Each row is followed by roughly how far along a hidden order it lies, from 0 to 9. A new part has a new order.
[ 0.69 -1.66  0.20 -5.15 -1.59 -0.25  1.53 -0.24  1.64 -1.29 -0.78 -0.51
 -0.38  0.59 -1.60  0.16  0.08  1.57 -0.86 -0.88 -3.83  0.50  0.11 -0.68
  0.16  0.07 -0.31  0.07 -3.51 -0.14 -1.42 -0.56 -1.32  0.92 -0.47 -0.97
 -0.69 -1.35  3.14 -1.13 -0.36 -1.33 -1.27 -0.33  0.73  2.47 -0.23 -0.99
  3.33 -2.22] -> 6
[-0.01 -2.83 -0.10 -4.58 -0.80  0.17  0.45  1.25  1.36  0.54 -0.90 -1.93
 -0.69 -0.32  1.58  0.14  0.30  0.96 -1.09 -0.74 -1.37  0.21  0.08  0.15
 -0.13 -0.69  0.10  0.08 -1.32  0.73 -1.67 -0.42 -0.49  0.66  0.86 -1.13
 -0.94 -1.76  4.11 -0.15 -0.71  0.05 -0.77 -0.68  1.40  1.43 -2.13 -1.33
  0.19 -4.61] -> 7
[-1.15 -0.55 -0.25  2.90  1.28  0.24 -0.54 -0.94  0.65 -0.05 -1.81  1.81
 -0.28 -2.47  0.45  0.00 -0.87 -0.64  0.65  0.19 -0.82  0.75  0.10 -0.07
 -0.43 -1.37  0.47  0.01 -0.04  0.84 -0.93 -0.31 -1.16  1.29  3.99  1.17
 -0.69 -2.15 -2.02 -1.60  0.77 -0.82 -4.68  1.05  3.11  3.90 -0.24  0.02
 -2.23  2.13] -> 6
[-1.37 -3.98 -3.91 -2.40 -1.26 -0.10  0.61 -1.47 -0.72  3.88 -0.36 -1.12
 -0.60 -1.10 -4.70  0.13 -0.47  2.32 -0.62  1.03 -2.10 -0.02 -0.16  0.17
 -0.73 -3.52  0.59  0.23  1.35 -5.63 -3.33  1.27 -0.83  0.61  3.38 -0.82
  0.02 -3.15  0.97 -0.10 -0.49  0.89 -4.94  5.41  4.76  0.46 -1.65 -1.35
 -4.67 -2.28] -> 0
[ 0.29 -1.59  1.04 -8.30 -2.54 -1.23 -0.07 -1.88  4.40  0.40 -0.61 -2.73
  0.40  1.38  1.67 -0.45 -0.20  3.70 -0.50 -1.25 -3.88  0.20  0.02 -1.85
 -0.43  0.42 -0.63  0.07 -3.02 -1.67 -1.23  0.00 -2.00  1.35  0.38 -0.46
 -0.22  1.89  2.84 -1.62  0.17  0.72 -2.00 -2.76  0.72  2.37 -2.49 -2.48
  1.65 -6.38] -> 5
[ 0.58 -2.35 -0.63 -1.57 -0.87  1.08  5.57  2.18 -0.10 -4.25 -0.85  2.02
 -1.61  1.98 -4.00  1.92  0.39  0.01 -2.03  0.76  1.60  1.49  0.21  1.20
  1.17 -0.40 -0.43  0.03 -3.00  0.17 -2.45 -0.80 -0.76  0.10 -1.80 -1.76
 -1.11 -4.75  5.73 -0.39 -0.64 -0.70  1.52  7.76  0.10 -0.73  1.14  0.60
  6.65  1.70] -> 8
[-1.23 -0.29 -0.49  4.46  1.38  0.12 -0.78 -1.27  0.78 -0.48 -1.56  1.85
 -0.25 -2.18  1.36  0.20 -1.18 -0.48  0.53  1.27 -1.63  0.85  0.13 -0.24
 -0.38 -0.42 -0.17  0.00 -0.65  0.77 -0.84 -0.42 -1.51  1.26  3.88  1.44
 -0.75 -1.82 -1.79 -1.78  1.07 -1.14 -4.39  1.08  2.74  5.07 -0.32 -0.53
 -2.87  2.85] -> 6
[ 0.52 -2.39  0.62 -4.08 -0.53  0.33  0.24  2.28  1.60  0.40 -0.96 -1.65
 -0.82  0.16 -0.94 -0.01  0.75  0.52 -0.97 -1.09 -0.99 -0.06  0.20  0.37
  0.00 -0.65  0.54  0.03 -1.05  1.71 -1.75 -0.49 -0.42  0.74  0.44 -1.19
 -1.37 -2.16  4.17 -0.08 -1.08 -0.45 -0.32 -1.67  1.46  1.64 -1.82 -1.18
  0.49 -5.27] -> 9
[-0.65 -3.61 -2.73 -2.71 -1.14  0.34  1.85  0.34 -0.39  2.18 -0.71 -0.67
 -0.79 -0.33 -2.88  0.54  0.18  0.82 -1.06  1.63  1.65  0.17  0.03  0.75
 -0.21 -2.99  0.63  0.30  0.52 -1.75 -3.47  0.71 -0.48  0.50  2.44 -0.91
 -0.36 -3.94  3.25 -0.22 -1.12  0.99 -2.81  5.29  3.21  0.56 -0.90 -1.38
 -2.37 -2.57] -> 3
[-0.27 -0.34  0.81 -3.13 -0.64 -0.78 -0.59 -1.92  3.39  0.53 -1.15 -0.07
  0.44 -0.17  2.86 -0.17 -0.74  1.17  0.18 -1.01 -2.47  0.74  0.00 -1.59
 -0.35  0.17 -0.71  0.08 -2.82  0.20 -0.61 -0.54 -2.01  1.51  1.46  0.54
 -0.34  0.77  0.30 -1.99  0.72 -1.00 -3.67 -1.28  1.53  3.47 -1.14 -1.23
 -1.01 -1.50] -> 5
[ 0.24 -2.23  0.21 -5.12 -1.10 -0.17 -0.08  0.66  2.05  0.91 -0.99 -1.95
 -0.34 -0.54  0.42 -0.38  0.42  0.98 -0.72 -1.02 -1.23 -0.07  0.12 -0.26
 -0.32 -0.68  0.19 -0.04 -1.08  0.52 -1.78 -0.34 -0.77  1.03  0.94 -0.64
 -0.88 -1.22  3.15 -0.57 -0.76 -0.15 -1.59 -1.77  1.60  2.54 -1.05 -0.89
  0.35 -5.85] -> 7
[-0.10 -1.08 -0.66  1.17  0.72  0.95  2.01  2.03  0.17 -3.99 -0.43  1.71
 -1.57  0.07 -3.25  1.41 -0.27 -0.79 -1.35  0.97  0.23  1.16  0.13  0.85
  0.69 -0.64 -0.30 -0.10 -2.11 -0.07 -1.65 -1.05 -0.57  0.28 -0.06 -1.20
 -1.47 -2.94  3.76 -0.77  0.05 -1.70  0.05  4.28  0.60  0.96  2.91  0.64
  4.20  3.08] -> 8
[ 0.50 -2.06  1.21 -7.60 -1.97 -1.23 -0.73 -1.56  4.68  0.91 -0.24 -3.35
  0.47  1.19  2.95 -0.28 -0.54  3.71 -0.95 -1.05 -1.00  0.14 -0.06 -1.94
 -0.48  1.16 -1.12 -0.01 -3.65 -1.43 -1.06 -0.57 -2.07  1.23  0.33 -0.48
 -0.28  2.75  4.14 -1.43  0.63 -1.26 -1.82 -3.15  0.56  3.89 -1.28 -2.51
  1.83 -5.64] -> 4
[ 0.86 -0.64  0.72 -6.21 -1.94 -1.43 -2.29 -1.93  4.30  0.88  0.53 -2.90
  0.31  1.11  3.62 -0.45 -1.02  2.85 -0.56 -1.36 -1.00 -0.01 -0.12 -2.11
 -0.49  1.54 -0.82  0.00 -3.72 -3.61 -0.17  0.00 -2.09  0.80 -0.43 -0.60
 -0.69  3.82  3.46 -1.84  1.10 -0.94 -2.09 -5.40 -0.04  3.17 -3.52 -2.48
  2.28 -5.28] -> 4

[-0.31 -0.82 -0.08  1.99 -1.55 -1.86  0.61  1.56  0.41  0.20 -0.76  1.32
  0.81  0.40 -0.11 -0.61  0.70 -1.24 -0.69 -0.48 -1.08  1.12  0.30  0.20
  0.82 -1.22  1.26  1.73 -0.18  0.06  0.38  1.65 -1.22  0.06 -2.87 -0.75
  0.37 -0.16 -1.01  0.51  0.38 -0.78 -0.80 -1.47 -2.22  0.03 -0.30 -2.12
 -0.55  0.07  0.50  5.61  1.62 -0.26 -1.34 -0.85 -1.09  0.09  1.22 -1.13
 -1.38  1.05  0.13 -1.09 -2.98  1.28  0.47] -> 0
[-0.09 -1.38 -0.08  2.15 -2.54 -1.22  0.72  2.12 -1.19  1.18 -1.31  1.14
  0.94  1.67 -0.21  0.09  0.50 -1.48 -0.03 -0.48 -1.15  0.57  0.90 -0.22
  0.19 -2.01  1.21  1.73 -0.83 -0.16  0.77  1.03 -1.58  1.69 -2.04 -0.82
  0.41 -0.36 -1.63  1.01  0.40  0.04 -0.65 -1.00 -4.16  0.92 -0.20 -3.50
  0.12 -0.16  0.08  9.36  1.94  0.15 -1.53 -1.29 -2.33 -0.72  1.22 -0.80
 -0.80  0.91  0.82 -0.70 -4.39  1.88  1.25] -> 8
[-0.22 -1.29  0.24  2.34 -2.94 -1.25  0.85  2.33 -1.29  1.27 -1.66  1.39
  1.25  1.31 -0.17  0.05  0.60 -1.78 -0.10 -0.47 -1.25  0.89  1.20 -0.24
  0.52 -2.25  1.29  1.86 -0.76 -0.13  0.73  1.07 -1.70  1.74 -2.31 -0.95
  0.46 -0.45 -1.81  0.85  0.35  0.18 -0.70 -1.18 -3.85  0.98 -0.23 -3.62
 -0.16 -0.21 -0.04  8.76  2.29  0.21 -1.72 -1.43 -2.40 -0.80  1.14 -1.00
 -0.87  0.92  0.82 -0.33 -4.61  1.90  1.10] -> 9
[-0.32 -0.53  0.24  1.35 -0.94 -0.88  0.57  1.14 -0.25  0.35 -0.86  1.08
  0.75  0.05  0.04 -0.28  0.43 -1.12 -0.39 -0.31 -0.87  0.82  0.43  0.03
  0.69 -1.10  0.92  1.28 -0.31 -0.01  0.20  0.97 -1.03  0.36 -2.19 -0.70
  0.32 -0.18 -1.02  0.26  0.22 -0.24 -0.48 -0.92 -1.90  0.42 -0.22 -1.80
 -0.36 -0.22  0.27  4.89  1.38 -0.12 -1.10 -0.67 -0.64 -0.07  0.61 -0.98
 -0.86  0.85  0.35 -0.35 -2.43  1.20  0.25] -> 2
[ 0.06 -0.18 -0.15  0.32 -0.45 -0.29  0.17  0.36 -0.69  0.35 -0.37  0.42
 -0.01  0.83 -0.15  0.29  0.15 -0.16  0.13 -0.07 -0.20 -0.15  0.06 -0.08
 -0.10 -0.56  0.16  0.18 -0.31 -0.14  0.36 -0.16 -0.37  0.14 -0.11 -0.22
 -0.09 -0.03 -0.27  0.28  0.18  0.30 -0.07  0.39 -0.79  0.51 -0.09 -0.83
  0.08 -0.28 -0.08  1.34  0.24  0.08 -0.35 -0.19 -0.64 -0.32  0.16 -0.34
  0.18  0.13  0.50 -0.12 -0.40  0.26  0.44] -> 4
[-0.13 -0.73 -0.19  1.97 -1.91 -2.26  0.51  1.53  0.37  0.30 -0.75  1.36
  0.69  0.79 -0.27 -0.48  0.67 -0.92 -0.63 -0.75 -1.05  1.14  0.26  0.26
  0.58 -1.18  1.32  1.43 -0.03  0.06  0.86  1.41 -1.07 -0.34 -3.53 -0.88
  0.48 -0.11 -1.01  0.57  0.53 -0.58 -0.74 -1.16 -2.31 -0.07 -0.36 -1.90
 -0.45 -0.05  0.60  5.58  1.12 -0.45 -1.62 -0.91 -1.38 -0.19  1.45 -0.72
 -1.52  0.90  0.33 -1.37 -2.29  1.11  0.62] -> 0
[ 0.19 -1.38 -0.31  2.91 -3.31 -2.12  0.79  2.28 -1.05  0.93 -1.07  1.14
  0.90  1.82 -0.22 -0.15  0.81 -1.86 -0.26 -0.66 -1.42  0.99  1.38 -0.11
  0.35 -1.67  1.62  1.81 -0.50 -0.14  0.79  1.51 -1.36  2.03 -2.35 -0.98
  0.71 -0.39 -1.56  1.02  0.63 -0.12 -0.79 -1.51 -4.01  0.30 -0.39 -3.91
  0.10  0.23  0.30  8.52  2.13  0.00 -1.47 -1.47 -2.47 -0.40  1.62 -0.62
 -1.19  1.10  0.45 -0.83 -4.52  1.66  1.30] -> 9
[-0.26 -0.80 -0.27  2.02 -1.24 -1.85  0.70  1.73  0.41 -0.23 -0.59  1.30
  0.89  0.25  0.06 -0.75  0.76 -1.43 -0.80 -0.52 -1.39  0.96  0.26  0.23
  0.92 -1.10  1.30  1.78 -0.30  0.00 -0.09  1.98 -1.50  0.37 -2.70 -0.75
  0.15 -0.12 -0.92  0.46  0.37 -1.23 -0.82 -1.78 -2.37  0.09 -0.22 -2.27
 -0.60  0.20  0.74  5.86  1.70 -0.01 -1.06 -0.73 -0.64  0.36  0.96 -1.37
 -1.32  1.53 -0.18 -0.95 -3.20  1.46  0.47] -> 0
[ 0.10 -1.01 -0.63  1.96 -1.55 -2.23  0.63  1.53  0.16 -0.26 -0.35  1.11
  0.36  1.02  0.03 -0.60  0.66 -1.06 -0.64 -0.80 -1.26  0.73  0.11  0.25
  0.52 -0.79  1.38  1.68 -0.45 -0.10  0.01  1.88 -1.13  0.62 -2.67 -0.68
  0.49 -0.03 -0.84  0.62  0.58 -0.99 -0.75 -1.30 -2.63  0.08 -0.41 -2.50
 -0.22 -0.02  1.05  5.60  1.26 -0.39 -1.20 -0.46 -0.70  0.47  1.04 -1.28
 -1.25  1.38  0.07 -1.33 -3.21  1.44  0.59] -> 1
[-0.50 -0.60  0.27  1.73 -1.48 -1.37  0.58  1.64  0.26  0.56 -1.10  1.36
  1.05 -0.02 -0.16 -0.48  0.60 -1.17 -0.56 -0.32 -0.89  1.19  0.44  0.12
  0.82 -1.46  1.08  1.52 -0.18  0.09  0.61  1.11 -1.23 -0.18 -2.67 -0.73
  0.31 -0.24 -1.14  0.47  0.25 -0.42 -0.70 -1.29 -1.98  0.29 -0.20 -1.84
 -0.59 -0.02  0.14  6.13  1.61 -0.15 -1.51 -0.92 -1.23 -0.26  1.15 -1.08
 -1.29  0.92  0.28 -0.76 -2.46  1.33  0.46] -> 0
[ 0.07 -0.17 -0.10  0.48 -0.38 -0.16  0.15  0.39 -0.56  0.21 -0.25  0.15
  0.11  0.40 -0.05  0.12  0.23 -0.46  0.08  0.06 -0.28 -0.03  0.61 -0.11
  0.03 -0.38  0.13  0.09 -0.14 -0.09  0.10  0.12 -0.17  0.69  0.14 -0.03
 -0.07 -0.10 -0.27  0.15  0.07  0.09 -0.14 -0.15 -0.77  0.19 -0.01 -0.78
  0.02  0.13 -0.21  1.56  0.51  0.27 -0.04 -0.29 -0.42 -0.09  0.08 -0.01
  0.20  0.14  0.02  0.14 -0.52  0.14  0.34] -> 5
[-0.55 -1.14  0.62  2.68 -2.80 -0.49  0.78  2.39 -1.06  1.79 -1.77  1.01
  1.64  0.16 -0.18 -0.18  0.62 -2.27 -0.26  0.09 -1.03  1.25  1.91 -0.36
  0.73 -2.14  1.20  1.84 -0.34  0.05  0.62  0.98 -1.59  2.06 -1.56 -0.78
  0.49 -0.56 -2.06  1.03  0.11  0.10 -0.86 -1.91 -3.65  0.58 -0.08 -3.27
 -0.29  0.57 -0.82  8.70  2.96  0.52 -1.41 -1.75 -2.44 -0.70  1.37 -0.38
 -0.86  0.63  0.24  0.20 -4.67  1.98  0.94] -> 8
